Here is a tiny trained network, its code and every weight. The questions are about switching its units off for an input and a target symbol, where a switched-off unit gives its printed mean instead of its output.

import numpy as np


def w(rows, s, z=0):
    codes = np.array(rows[::2]) - 128.0
    scale = np.full(codes.shape[1], s)
    scale[-1] = z or s
    return codes * scale


def norm(h):
    return h / np.sqrt((h * h).mean(-1, keepdims=True) + 1e-5)


def f(y):
    return y / 2 * (1 + np.tanh(0.7978845608 * (y + 0.044715 * y**3)))


def softmax(a):
    e = np.exp(a - a.max(-1, keepdims=True))
    return e / e.sum(-1, keepdims=True)


def log_softmax(a):
    a = a - a.max(-1, keepdims=True)
    return a - np.log(np.exp(a).sum(-1, keepdims=True))


def net(x, mask):
    ids = ['αγεζηθλξπστψω'.index(c) for c in x.split()]
    T = len(ids)
    res = E[ids] + P[:T]
    u = 0
    for l in range(2):
        q, k, v = (norm(res) @ M[l].T for M in (Q, K, V))
        z = softmax(np.where(np.tri(T) > 0, q @ k.T / 3**0.5, -1e9)) @ v
        res = res + np.where(mask[u], z, O[l][:, -1]) @ O[l][:, :-1]
        u += 1
        y = f(norm(res) @ A[l][:, :-1].T + A[l][:, -1])
        res = res + np.where(mask[u : u + 8], y, B[l][:, -1]) @ B[l][:, :-1]
        u += 8
    return log_softmax(norm(res)[-1] @ U[:, :-1].T + U[:, -1])


Q, K, V, O, A, B = {}, {}, {}, {}, {}, {}
E = w([
[99,152,68,179],'α',
[102,169,90,179],'γ',
[131,162,127,160],'ε',
[137,121,162,61],'ζ',
[93,84,149,99],'η',
[192,54,143,116],'θ',
[116,197,95,68],'λ',
[141,151,50,88],'ξ',
[106,69,236,92],'π',
[100,39,118,198],'σ',
[87,155,5,135],'τ',
[41,255,122,109],'ψ',
[210,113,145,116],'ω',
],0.022)
P = w([
[1,132,181,147],'0',
[138,142,136,211],'1',
[165,146,149,177],'2',
[180,148,159,165],'3',
[174,150,156,162],'4',
[184,151,161,147],'5',
[188,161,175,136],'6',
[205,150,166,130],'7',
[214,154,157,141],'8',
[211,158,154,132],'9',
[225,149,140,149],'10',
[206,157,154,137],'11',
[214,166,154,130],'12',
[218,164,141,148],'13',
],0.0071)
Q[0] = w([
[55,21,103,7],'0.h0',
[75,104,179,118],'0.h0',
[98,58,238,224],'0.h0',
],0.011)
K[0] = w([
[4,83,149,100],'0.h0',
[100,107,152,191],'0.h0',
[165,118,112,241],'0.h0',
],0.013)
V[0] = w([
[95,254,158,168],'0.h0',
[79,122,87,119],'0.h0',
[130,86,94,156],'0.h0',
],0.0098)
O[0] = w([
[22,183,125,177,54],'0.h0',
[101,3,32,32,2],'0.h0',
[124,23,46,123,78],'0.h0',
],0.0055,0.0027)
A[0] = w([
[54,48,167,91,176],'0.n0',
[165,130,115,93,85],'0.n1',
[109,170,141,48,67],'0.n2',
[80,166,68,55,6],'0.n3',
[87,66,160,57,15],'0.n4',
[69,5,224,124,217],'0.n5',
[133,132,113,49,45],'0.n6',
[96,131,79,178,104],'0.n7',
],0.013,0.0016)
B[0] = w([
[134,153,197,242,185],'0.n0',
[96,95,92,159,186],'0.n1',
[86,171,59,102,193],'0.n2',
[25,75,94,66,189],'0.n3',
[95,178,112,168,185],'0.n4',
[247,103,107,108,253],'0.n5',
[104,78,48,109,170],'0.n6',
[184,89,150,190,171],'0.n7',
],0.016,0.0045)
Q[1] = w([
[205,177,199,208],'1.h0',
[5,189,36,21],'1.h0',
[123,154,48,58],'1.h0',
],0.016)
K[1] = w([
[174,243,118,109],'1.h0',
[60,84,250,133],'1.h0',
[105,80,206,75],'1.h0',
],0.012)
V[1] = w([
[175,246,8,163],'1.h0',
[238,91,53,82],'1.h0',
[125,68,52,255],'1.h0',
],0.014)
O[1] = w([
[33,219,5,93,252],'1.h0',
[253,135,44,87,200],'1.h0',
[104,101,61,211,176],'1.h0',
],0.012)
A[1] = w([
[181,108,159,58,99],'1.n0',
[139,8,155,124,2],'1.n1',
[89,150,182,202,1],'1.n2',
[185,138,143,197,207],'1.n3',
[76,74,148,117,135],'1.n4',
[87,57,186,161,100],'1.n5',
[55,190,159,85,172],'1.n6',
[162,148,93,97,252],'1.n7',
],0.017,0.00091)
B[1] = w([
[78,191,89,87,169],'1.n0',
[78,28,119,153,133],'1.n1',
[150,204,151,111,144],'1.n2',
[105,134,187,69,172],'1.n3',
[180,120,92,106,136],'1.n4',
[169,190,88,111,136],'1.n5',
[93,53,253,131,176],'1.n6',
[107,182,72,122,254],'1.n7',
],0.02,0.0084)
U = w([
[126,147,113,244,167],'α',
[97,164,135,199,24],'γ',
[111,195,191,154,117],'ε',
[62,152,89,115,99],'ζ',
[224,160,135,187,156],'η',
[220,83,85,34,113],'θ',
[64,98,133,61,119],'λ',
[103,49,74,73,176],'ξ',
[213,155,168,123,221],'π',
[202,51,115,157,254],'σ',
[120,64,80,177,197],'τ',
[87,131,182,112,141],'ψ',
[155,186,148,6,195],'ω',
],0.012,0.0033)

Each question gives the input, a string of symbols that net reads in full, and the target symbol t.
The units are the heads (3 rows each of Q, K, V and O) and the neurons (one row each of A and B). Each row of codes is followed by its name. A weight is (code - 128) times the scale printed after its matrix; where a second scale follows, it is the last column's (O, A, B and U).
mask holds one flag per unit, layer by layer, with each layer's heads first. A switched-off unit (its flag False) gives its mean, the last column of its rows in O or B, instead of its output. The means were averaged over made-up inputs and are rounded, as every weight is.
A unit's drop is (log p(t) with every unit on - log p(t) with that unit switched off) / (log p(t) with every unit on - log p(t) with every unit switched off).
The circuit of an input: a set's keep is (log p(t) with only the set's units on - log p(t) with every unit switched off) / (log p(t) with every unit on - log p(t) with every unit switched off). Starting from the 12 units with the biggest drops (on a tie, the unit counted first), units are removed one at a time, each time the one whose removal leaves the highest keep (on an exact tie, the one counted first), for as long as the keep stays at least 0.8.
circuit, biggest first: the units of the circuit, biggest drop first
most important unit: the unit with the biggest drop
top k neurons: the k neurons with the biggest drops, biggest first
k most important neurons of layer l: the k neurons of layer l with the biggest drops, biggest first
input ε ω ζ θ ψ θ π, target ε: top 4 neurons	[0.n0; 0.n2; 0.n4; 1.n6]
input ω ω ζ ω, target ω: circuit, biggest first	[0.h0; 1.h0; 0.n2]
input ω θ ζ σ σ, target ω: circuit, biggest first	[1.h0; 0.n2]
input ε θ ξ σ ζ, target ε: top 2 neurons	[0.n2; 0.n5]
input λ η θ ψ η ζ γ ζ ω π ζ, target λ: 4 most important neurons of layer 0	[0.n5; 0.n3; 0.n4; 0.n7]
input ω λ ζ γ, target ω: top 2 neurons	[0.n3; 0.n0]
input ω ξ τ π π, target π: circuit, biggest first	[0.n0; 0.n5]
input ω ξ α, target α: 2 most important neurons of layer 0	[0.n3; 0.n5]
input θ ζ ω ζ ζ α ε, target ω: top 3 neurons	[0.n2; 0.n7; 0.n5]
input α ω π θ η, target η: most important unit	0.n0
input ε ψ ε ε ω θ η ζ, target ε: circuit, biggest first	[1.h0; 0.n5; 1.n2; 0.n2]
input η σ ξ τ π γ, target α: top 3 neurons	[0.n0; 0.n5; 0.n3]
input θ ω ε, target ε: top 3 neurons	[0.n5; 1.n2; 0.n2]
input α ζ ω ω τ λ γ ψ ω ψ π τ, target α: most important unit	1.h0
input θ θ θ ω π π σ, target σ: circuit, biggest first	[0.n2; 1.h0]
input τ ω θ τ α η π ε ψ ω α ω θ ζ, target τ: top 2 neurons	[0.n5; 0.n3]
input λ ω ε θ ζ ξ, target λ: 3 most important neurons of layer 0	[0.n3; 0.n5; 0.n2]
input α α θ σ, target σ: 3 most important neurons of layer 0	[0.n5; 0.n0; 0.n2]
input ω ξ ψ λ ψ ψ ω ζ ω σ, target ω: 4 most important neurons of layer 0	[0.n5; 0.n3; 0.n2; 0.n7]
input ξ α ω σ σ η ξ θ ξ ξ, target ξ: 2 most important neurons of layer 0	[0.n3; 0.n5]
input τ θ ω θ η ζ, target τ: top 4 neurons	[0.n6; 0.n3; 0.n2; 0.n7]
input ω ω α σ ω ξ, target ξ: most important unit	0.h0
input λ ω ω α α ψ ε, target ε: 4 most important neurons of layer 0	[0.n5; 0.n7; 0.n3; 0.n2]
input α ω σ ζ α α ω τ, target α: top 4 neurons	[0.n3; 0.n5; 0.n7; 1.n2]
input ζ α τ θ α ε ω λ λ ω ξ ω, target ζ: top 2 neurons	[0.n5; 0.n2]
input ε λ ω, target ω: 3 most important neurons of layer 0	[0.n3; 0.n2; 0.n0]
input ω ζ ω γ, target ω: 3 most important neurons of layer 0	[0.n2; 0.n3; 0.n0]
input θ ω ξ η τ ζ ψ ω σ, target θ: top 2 neurons	[0.n5; 0.n3]
input α ξ γ ξ θ ξ ζ, target α: top neuron	[0.n2]
input λ ζ η γ ω σ η α λ ξ ξ ψ ζ ζ, target λ: 4 most important neurons of layer 0	[0.n5; 0.n3; 0.n6; 0.n2]
